Here is a tiny trained network, its code and every weight. The questions are about switching its units off for an input and a class, where a switched-off unit gives its printed mean instead of its output.

import numpy as np


def w(rows, s, z=0):
    codes = np.array(rows[::2]) - 128.0
    scale = np.full(codes.shape[1], s)
    scale[-1] = z or s
    return codes * scale


def f(y):
    return np.maximum(y, 0)


def log_softmax(a):
    a = a - a.max(-1, keepdims=True)
    return a - np.log(np.exp(a).sum(-1, keepdims=True))


def net(x, mask):
    res = np.array(x, float).reshape(1, 5) / 4 @ E
    y = f(res @ A[0][:, :-1].T + A[0][:, -1])
    res = res + np.where(mask, y, B[0][:, -1]) @ B[0][:, :-1]
    return log_softmax(res[-1] @ U[:, :-1].T + U[:, -1])


A, B = {}, {}
E = w([
[165,68,108,193,119,231,160],'x0',
[158,33,57,112,229,94,30],'x1',
[55,108,144,198,206,92,194],'x2',
[202,111,94,39,134,95,229],'x3',
[19,44,165,4,150,204,143],'x4',
],0.011)
A[0] = w([
[71,156,140,108,112,67,56,91],'n1',
[113,145,150,157,114,185,195,168],'n2',
[150,50,83,122,181,109,41,7],'n3',
[162,102,120,88,22,129,52,48],'n4',
[131,153,168,95,65,88,198,170],'n5',
[110,182,142,142,80,175,167,103],'n6',
[110,89,101,194,165,174,211,110],'n7',
[169,67,61,159,135,221,150,121],'n8',
[215,129,122,181,119,155,129,137],'n9',
[158,151,112,85,67,179,55,110],'n10',
[73,171,144,170,133,158,46,91],'n11',
[82,123,170,70,127,178,93,50],'n12',
[64,107,114,159,128,90,150,42],'n13',
[105,79,139,196,80,186,80,120],'n14',
[83,123,95,171,157,115,161,91],'n15',
[210,107,81,88,150,136,238,129],'n16',
[139,61,85,159,129,144,93,143],'n17',
[175,136,160,76,167,93,164,18],'n18',
[219,194,137,162,129,59,91,109],'n19',
[127,97,106,92,125,159,166,108],'n20',
[96,102,90,164,225,94,168,51],'n21',
[58,146,152,151,170,72,150,93],'n22',
[107,138,197,61,167,94,97,97],'n23',
[97,68,182,105,152,160,152,97],'n24',
[115,111,177,37,130,175,103,61],'n25',
[103,142,144,91,121,36,110,136],'n26',
[139,115,36,103,176,101,132,159],'n27',
[123,165,97,145,97,4,122,109],'n28',
],0.012,0.002)
B[0] = w([
[110,95,135,87,90,126,88,196],'n1',
[205,136,157,113,121,137,99,204],'n2',
[171,180,165,154,149,233,115,239],'n3',
[161,201,57,87,166,120,168,218],'n4',
[151,163,153,161,105,162,85,222],'n5',
[203,126,209,162,158,148,100,209],'n6',
[157,117,72,80,115,118,127,209],'n7',
[167,82,155,66,96,43,76,225],'n8',
[125,70,105,172,156,63,156,212],'n9',
[147,172,37,66,119,114,170,218],'n10',
[40,140,119,178,72,226,131,208],'n11',
[131,92,115,194,198,120,138,201],'n12',
[147,170,76,106,114,131,156,169],'n13',
[62,81,92,113,37,155,96,208],'n14',
[137,159,75,110,121,79,164,174],'n15',
[2,117,96,159,27,231,128,233],'n16',
[151,129,178,145,152,119,82,196],'n17',
[100,122,104,169,82,213,126,179],'n18',
[98,87,137,205,181,95,155,248],'n19',
[93,78,130,171,140,76,132,183],'n20',
[160,168,106,122,134,127,128,208],'n21',
[159,183,56,97,120,114,132,193],'n22',
[129,83,154,163,122,67,95,191],'n23',
[157,136,124,172,189,100,149,204],'n24',
[121,118,130,177,182,73,182,214],'n25',
[132,71,142,58,61,73,47,195],'n26',
[146,179,194,136,100,204,107,199],'n27',
[133,86,130,143,144,90,130,217],'n28',
],0.0094,0.015)
U = w([
[6,144,128,160,70,214,145,100],'0',
[111,86,154,200,194,104,191,66],'1',
[202,218,238,149,127,195,111,83],'2',
[157,221,40,84,123,133,183,117],'3',
[134,80,161,99,75,105,102,255],'4',
],0.011,0.0055)

Each question gives the input, the list of numbers given to net, and the class t.
The units are the neurons (one row each of A and B). Each row of codes is followed by its name. A weight is (code - 128) times the scale printed after its matrix; where a second scale follows, it is the last column's (A, B and U).
mask holds one flag per neuron, in row order. A switched-off neuron (its flag False) gives its mean, the last column of its row in B, instead of its output. The means were averaged over made-up inputs and are rounded, as every weight is.
A unit's drop is (log p(t) with every unit on - log p(t) with that unit switched off) / (log p(t) with every unit on - log p(t) with every unit switched off).
most important unit: the unit with the biggest drop
k most important neurons: the k neurons with the biggest drops, biggest first
drop of u: that unit's drop, to one decimal
input [4,5,8,-8,-8], class 0: most important unit -> n11
input [-3,-7,-2,-7,8], class 1: 2 most important neurons -> [n12 n25]
input [6,8,-1,2,8], class 1: 4 most important neurons -> [n25 n20 n12 n24]
input [-4,7,-7,-7,1], class 0: 3 most important neurons -> [n11 n6 n14]
input [-5,-6,7,2,6], class 3: 2 most important neurons -> [n22 n19]
input [8,-6,-4,-2,-8], class 1: 3 most important neurons -> [n9 n19 n26]
input [3,-5,-6,-4,-3], class 3: 3 most important neurons -> [n10 n4 n16]
input [-5,8,3,8,5], class 0: 2 most important neurons -> [n16 n18]
input [7,6,1,-2,5], class 4: 4 most important neurons -> [n8 n14 n6 n7]
input [-2,5,6,4,-3], class 3: 2 most important neurons -> [n6 n21]
input [-4,-6,4,-5,4], class 2: 2 most important neurons -> [n16 n6]
input [0,7,1,-7,2], class 0: 2 most important neurons -> [n11 n14]
input [4,7,5,7,5], class 0: 2 most important neurons -> [n16 n6]
input [3,8,-5,2,3], class 2: most important unit -> n3
input [-3,1,-7,-5,3], class 3: 2 most important neurons -> [n4 n10]
input [-6,1,-6,-3,-5], class 3: drop of n4 -> 5.3
input [8,-7,0,3,1], class 4: drop of n26 -> -0.1
input [-3,-5,5,3,-2], class 2: drop of n4 -> 0.6
